Below are the code and all the weights of a small trained network. Each question names an input and a class and asks about switching units off, where a switched-off unit gives its printed mean instead of its output.

import numpy as np


def w(rows, s, z=0):
    codes = np.array(rows[::2]) - 128.0
    scale = np.full(codes.shape[1], s)
    scale[-1] = z or s
    return codes * scale


def f(y):
    return np.maximum(y, 0)


def log_softmax(a):
    a = a - a.max(-1, keepdims=True)
    return a - np.log(np.exp(a).sum(-1, keepdims=True))


def net(x, mask):
    res = np.array(x, float).reshape(1, 5) / 4 @ E
    y = f(res @ A[0][:, :-1].T + A[0][:, -1])
    res = res + np.where(mask, y, B[0][:, -1]) @ B[0][:, :-1]
    return log_softmax(res[-1] @ U[:, :-1].T + U[:, -1])


A, B = {}, {}
E = w([
[160,216,133,211,203,127,158,87,153,138,161],'x0',
[170,14,133,234,115,141,138,107,138,130,134],'x1',
[117,110,134,99,138,88,137,42,165,13,94],'x2',
[146,104,124,81,126,169,132,15,111,237,73],'x3',
[184,88,143,70,254,195,156,191,190,99,81],'x4',
],0.0072)
A[0] = w([
[142,118,119,120,132,119,137,58,112,44,127,73],'neuron 1',
[105,135,152,134,141,115,135,83,138,52,100,54],'neuron 2',
[125,170,120,170,150,121,127,114,134,130,116,86],'neuron 3',
[106,141,122,149,101,103,122,104,109,144,137,41],'neuron 4',
[135,163,124,201,161,127,148,108,142,139,141,44],'neuron 5',
[135,164,129,149,165,116,146,114,142,140,144,66],'neuron 6',
[145,195,125,177,183,137,121,95,128,115,146,70],'neuron 7',
[125,83,136,205,118,134,139,111,134,129,116,55],'neuron 8',
[146,73,123,124,230,158,137,163,149,117,114,90],'neuron 9',
[141,176,138,182,181,124,140,110,138,144,139,121],'neuron 10',
[131,170,131,155,70,110,124,102,112,126,145,66],'neuron 11',
[153,101,141,110,203,152,142,155,134,118,106,18],'neuron 12',
[132,144,124,135,102,117,134,126,121,122,136,242],'neuron 13',
[150,156,127,153,187,136,128,102,130,135,138,118],'neuron 14',
[128,111,132,116,147,145,131,57,129,196,107,62],'neuron 15',
[129,141,127,159,120,121,118,173,138,90,134,57],'neuron 16',
[150,122,146,76,156,158,135,67,141,178,127,112],'neuron 17',
[122,168,124,93,132,112,115,126,132,136,106,66],'neuron 18',
[124,43,126,54,45,120,127,181,122,120,124,58],'neuron 19',
[152,37,124,218,140,139,128,128,132,128,140,123],'neuron 20',
[123,252,126,40,141,122,133,149,120,126,132,81],'neuron 21',
[139,119,125,102,138,134,127,51,120,208,105,2],'neuron 22',
[120,147,134,181,130,103,133,226,132,64,142,70],'neuron 23',
[107,209,136,63,116,130,135,146,128,128,134,37],'neuron 24',
[134,152,125,185,139,144,117,240,108,249,153,65],'neuron 25',
[120,148,134,163,113,121,117,167,130,100,136,69],'neuron 26',
[152,62,134,194,130,138,146,118,141,121,134,54],'neuron 27',
[130,117,125,113,155,105,120,31,155,10,126,30],'neuron 28',
[137,130,135,138,127,147,138,185,121,200,144,21],'neuron 29',
[136,140,119,142,124,151,132,159,115,161,136,109],'neuron 30',
[117,175,136,186,6,93,126,85,104,131,154,29],'neuron 31',
[137,123,138,123,116,106,127,150,130,112,163,77],'neuron 32',
[121,85,127,76,95,131,121,175,110,121,121,88],'neuron 33',
[133,150,132,155,115,115,124,195,136,45,161,98],'neuron 34',
[162,112,137,82,221,161,132,165,150,122,114,47],'neuron 35',
],0.015,0.0087)
B[0] = w([
[187,141,143,133,102,122,192,142,192,160,118,186],'neuron 1',
[185,151,140,111,79,114,170,123,180,130,144,174],'neuron 2',
[106,118,152,114,96,159,111,120,115,105,101,157],'neuron 3',
[79,115,81,128,130,108,97,93,151,119,145,162],'neuron 4',
[118,62,130,121,61,198,117,140,116,113,94,168],'neuron 5',
[112,79,129,132,78,170,115,131,112,119,116,156],'neuron 6',
[102,69,134,118,96,193,98,129,126,95,80,184],'neuron 7',
[161,123,131,131,133,83,91,160,90,103,183,170],'neuron 8',
[32,172,116,141,154,101,81,118,175,150,143,212],'neuron 9',
[94,100,158,136,87,171,104,116,98,110,53,193],'neuron 10',
[41,119,97,114,123,122,119,154,167,132,166,186],'neuron 11',
[42,113,48,132,85,122,125,150,177,136,181,174],'neuron 12',
[86,218,238,113,232,83,108,107,131,181,40,216],'neuron 13',
[91,79,172,127,116,160,130,135,118,99,92,176],'neuron 14',
[159,183,67,132,153,168,185,143,64,129,125,203],'neuron 15',
[143,132,72,124,114,165,150,111,88,125,164,162],'neuron 16',
[136,197,110,126,193,141,174,113,61,135,98,210],'neuron 17',
[142,111,132,142,109,113,134,158,91,97,180,154],'neuron 18',
[101,60,157,121,49,223,106,142,122,85,57,219],'neuron 19',
[201,123,161,136,179,56,15,123,67,124,149,217],'neuron 20',
[213,103,152,157,136,58,8,142,70,112,163,229],'neuron 21',
[151,131,12,129,148,188,196,123,56,114,155,199],'neuron 22',
[154,171,47,131,179,174,194,115,58,123,108,216],'neuron 23',
[177,67,99,152,121,98,85,145,95,91,216,180],'neuron 24',
[232,146,167,111,75,83,220,114,238,153,131,224],'neuron 25',
[121,114,79,129,153,156,162,133,104,145,142,159],'neuron 26',
[176,91,115,130,106,90,85,155,67,70,203,176],'neuron 27',
[230,115,140,118,64,98,202,129,219,154,141,211],'neuron 28',
[173,97,108,115,82,112,192,123,208,102,164,162],'neuron 29',
[161,141,145,105,126,114,150,133,168,133,115,159],'neuron 30',
[4,153,59,143,138,110,78,137,224,141,159,245],'neuron 31',
[130,103,81,132,114,156,142,116,107,137,150,145],'neuron 32',
[120,80,155,156,98,166,106,93,124,114,66,184],'neuron 33',
[135,182,81,121,176,166,188,116,44,140,112,216],'neuron 34',
[18,157,105,123,129,99,89,123,190,144,137,206],'neuron 35',
],0.023,0.012)
U = w([
[50,187,50,147,132,107,87,102,188,148,145,95],'0',
[154,202,45,135,170,170,174,86,75,136,114,123],'1',
[203,155,122,120,81,97,172,101,203,144,122,138],'2',
[176,132,112,158,142,73,52,130,92,98,166,171],'3',
[106,91,121,139,79,202,99,97,129,88,42,133],'4',
[101,183,246,110,253,103,118,78,120,195,58,255],'5',
[100,75,209,86,209,194,173,142,141,164,227,70],'6',
[75,46,165,121,177,138,205,122,120,147,188,71],'7',
],0.006,0.0058)

Each question gives the input, the list of numbers given to net, and the class t.
The units are the neurons (one row each of A and B). Each row of codes is followed by its name. A weight is (code - 128) times the scale printed after its matrix; where a second scale follows, it is the last column's (A, B and U).
mask holds one flag per neuron, in row order. A switched-off neuron (its flag False) gives its mean, the last column of its row in B, instead of its output. The means were averaged over made-up inputs and are rounded, as every weight is.
A unit's drop is (log p(t) with every unit on - log p(t) with that unit switched off) / (log p(t) with every unit on - log p(t) with every unit switched off).
most important unit: the unit with the biggest drop
k most important neurons: the k neurons with the biggest drops, biggest first
drop of u: that unit's drop, to one decimal
input [-5,5,-1,-3,3], class 3: most important unit -> neuron 20
input [5,-7,-3,-6,-6], class 3: 4 most important neurons -> [neuron 21; neuron 24; neuron 35; neuron 9]
input [1,-8,6,6,-2], class 3: 2 most important neurons -> [neuron 21; neuron 24]
input [-8,-5,7,-1,-6], class 4: 4 most important neurons -> [neuron 19; neuron 25; neuron 33; neuron 29]
input [6,7,8,8,8], class 0: 2 most important neurons -> [neuron 9; neuron 35]
input [6,2,-4,5,-3], class 4: 2 most important neurons -> [neuron 10; neuron 5]
input [0,7,5,-5,-5], class 3: 3 most important neurons -> [neuron 20; neuron 27; neuron 8]
input [-4,7,-3,-7,5], class 1: 3 most important neurons -> [neuron 23; neuron 34; neuron 21]
input [0,5,4,6,-6], class 0: 4 most important neurons -> [neuron 31; neuron 23; neuron 34; neuron 11]
input [-1,-7,6,-4,2], class 3: 2 most important neurons -> [neuron 21; neuron 25]
input [-2,4,6,-5,7], class 0: 4 most important neurons -> [neuron 9; neuron 35; neuron 12; neuron 25]
input [5,0,-6,-5,-5], class 2: 3 most important neurons -> [neuron 25; neuron 9; neuron 35]
input [7,-5,4,-5,7], class 0: 3 most important neurons -> [neuron 35; neuron 9; neuron 12]
input [-8,-2,7,-4,-3], class 4: 2 most important neurons -> [neuron 19; neuron 25]
input [4,8,8,-3,8], class 0: most important unit -> neuron 9
input [8,-2,8,5,-4], class 2: 3 most important neurons -> [neuron 28; neuron 1; neuron 2]
input [7,-2,-7,5,-8], class 0: 2 most important neurons -> [neuron 31; neuron 11]
input [-3,3,-6,4,7], class 0: drop of neuron 35 -> 0.5
input [-1,-8,5,-1,-4], class 3: drop of neuron 10 -> 0.0
input [-8,-5,-8,3,3], class 2: most important unit -> neuron 25
input [-7,-3,-7,6,2], class 2: drop of neuron 23 -> 0.3
input [-6,0,-8,1,-6], class 2: drop of neuron 25 -> 2.4
